Below is a small trained network, with its code and all its weights. Each question gives an input and a class and asks what happens when units are switched off, that is, made to give their printed mean instead of their output.

import numpy as np


def w(rows, s, z=0):
    codes = np.array(rows[::2]) - 128.0
    scale = np.full(codes.shape[1], s)
    scale[-1] = z or s
    return codes * scale


def f(y):
    return np.maximum(y, 0)


def log_softmax(a):
    a = a - a.max(-1, keepdims=True)
    return a - np.log(np.exp(a).sum(-1, keepdims=True))


def net(x, mask):
    res = np.array(x, float).reshape(1, 4) / 4 @ E
    y = f(res @ A[0][:, :-1].T + A[0][:, -1])
    res = res + np.where(mask, y, B[0][:, -1]) @ B[0][:, :-1]
    return log_softmax(res[-1] @ U[:, :-1].T + U[:, -1])


A, B = {}, {}
E = w([
[77,182,133,50,107,191,203,177,128,233],'x0',
[195,169,254,57,103,208,99,160,15,181],'x1',
[213,183,127,205,247,117,95,214,210,171],'x2',
[210,100,41,152,190,141,116,55,48,165],'x3',
],0.0098)
A[0] = w([
[152,172,203,162,99,129,72,136,109,67,244],'neuron 1',
[151,143,10,218,212,71,182,134,136,130,246],'neuron 2',
[219,161,182,63,149,205,144,159,99,144,201],'neuron 3',
[82,64,99,153,159,125,156,3,170,2,206],'neuron 4',
[100,89,90,153,175,60,47,97,131,54,109],'neuron 5',
[94,93,117,92,60,111,219,35,90,162,253],'neuron 6',
[94,104,151,134,66,62,196,107,178,84,183],'neuron 7',
[196,92,93,140,189,189,105,129,19,124,210],'neuron 8',
[182,140,148,164,65,48,23,97,134,75,136],'neuron 9',
[225,149,165,131,145,61,170,151,98,154,136],'neuron 10',
[134,105,71,139,189,222,197,51,92,171,151],'neuron 11',
],0.0085,0.004)
B[0] = w([
[69,97,228,150,171,137,75,112,147,89,188],'neuron 1',
[240,150,87,199,99,89,158,164,194,114,245],'neuron 2',
[124,254,188,194,102,216,67,101,204,226,213],'neuron 3',
[121,11,26,124,123,115,104,164,103,105,249],'neuron 4',
[156,78,88,59,68,53,99,115,166,161,210],'neuron 5',
[65,133,113,85,93,134,205,86,72,111,226],'neuron 6',
[63,75,104,110,160,156,124,205,117,33,195],'neuron 7',
[143,131,143,135,38,172,86,80,146,154,213],'neuron 8',
[91,98,134,129,151,105,81,104,86,217,195],'neuron 9',
[107,122,201,138,125,136,152,169,119,159,167],'neuron 10',
[148,147,77,163,87,178,167,99,92,135,192],'neuron 11',
],0.0096,0.017)
U = w([
[161,190,104,170,202,112,209,185,192,202,251],'0',
[137,45,107,114,149,18,38,121,124,169,46],'1',
[104,206,143,69,103,151,171,42,107,164,177],'2',
[100,106,156,105,212,116,80,159,100,101,31],'3',
[201,126,96,156,71,115,182,73,120,96,11],'4',
[105,166,149,166,189,77,155,146,228,41,141],'5',
[126,167,254,199,151,140,49,107,129,182,88],'6',
[64,79,107,66,121,129,210,120,93,22,211],'7',
],0.0092,0.0024)

Each question gives the input, the list of numbers given to net, and the class t.
The units are the neurons (one row each of A and B). Each row of codes is followed by its name. A weight is (code - 128) times the scale printed after its matrix; where a second scale follows, it is the last column's (A, B and U).
mask holds one flag per neuron, in row order. A switched-off neuron (its flag False) gives its mean, the last column of its row in B, instead of its output. The means were averaged over made-up inputs and are rounded, as every weight is.
A unit's drop is (log p(t) with every unit on - log p(t) with that unit switched off) / (log p(t) with every unit on - log p(t) with every unit switched off).
The circuit of an input: a set's keep is (log p(t) with only the set's units on - log p(t) with every unit switched off) / (log p(t) with every unit on - log p(t) with every unit switched off). Starting from all 11 units, units are removed one at a time, each time the one whose removal leaves the highest keep (on an exact tie, the one counted first), for as long as the keep stays at least 0.8.
circuit, biggest first: the units of the circuit, biggest drop first
top k neurons: the k neurons with the biggest drops, biggest first
drop of u: that unit's drop, to one decimal
input [1,-8,0,-3], class 7: circuit, biggest first -> (neuron 7)
input [-7,5,-7,5], class 1: top 2 neurons -> (neuron 9; neuron 4)
input [0,3,-8,5], class 2: circuit, biggest first -> (neuron 7; neuron 2)
input [-6,7,-8,2], class 2: top 3 neurons -> (neuron 6; neuron 2; neuron 10)
input [-2,-2,-6,6], class 7: top 3 neurons -> (neuron 6; neuron 3; neuron 4)
input [-4,4,-7,4], class 2: top 3 neurons -> (neuron 7; neuron 2; neuron 8)
input [-4,-2,-5,1], class 7: top 4 neurons -> (neuron 6; neuron 3; neuron 7; neuron 2)
input [1,2,1,-5], class 6: top 3 neurons -> (neuron 4; neuron 2; neuron 6)
input [-4,5,-7,2], class 2: top 2 neurons -> (neuron 6; neuron 7)
input [-1,-7,2,7], class 4: top 2 neurons -> (neuron 2; neuron 11)
input [6,-3,-1,2], class 7: top 2 neurons -> (neuron 3; neuron 8)
input [-8,6,-6,-4], class 6: top 4 neurons -> (neuron 1; neuron 9; neuron 5; neuron 4)
input [-6,4,-3,-8], class 3: top 3 neurons -> (neuron 3; neuron 7; neuron 8)
input [-2,-3,3,8], class 4: top neuron -> (neuron 2)
input [-7,2,-6,6], class 1: drop of neuron 9 -> 0.2
input [7,4,-1,-5], class 6: drop of neuron 5 -> 0.2
input [1,-3,-5,6], class 7: drop of neuron 7 -> -0.1
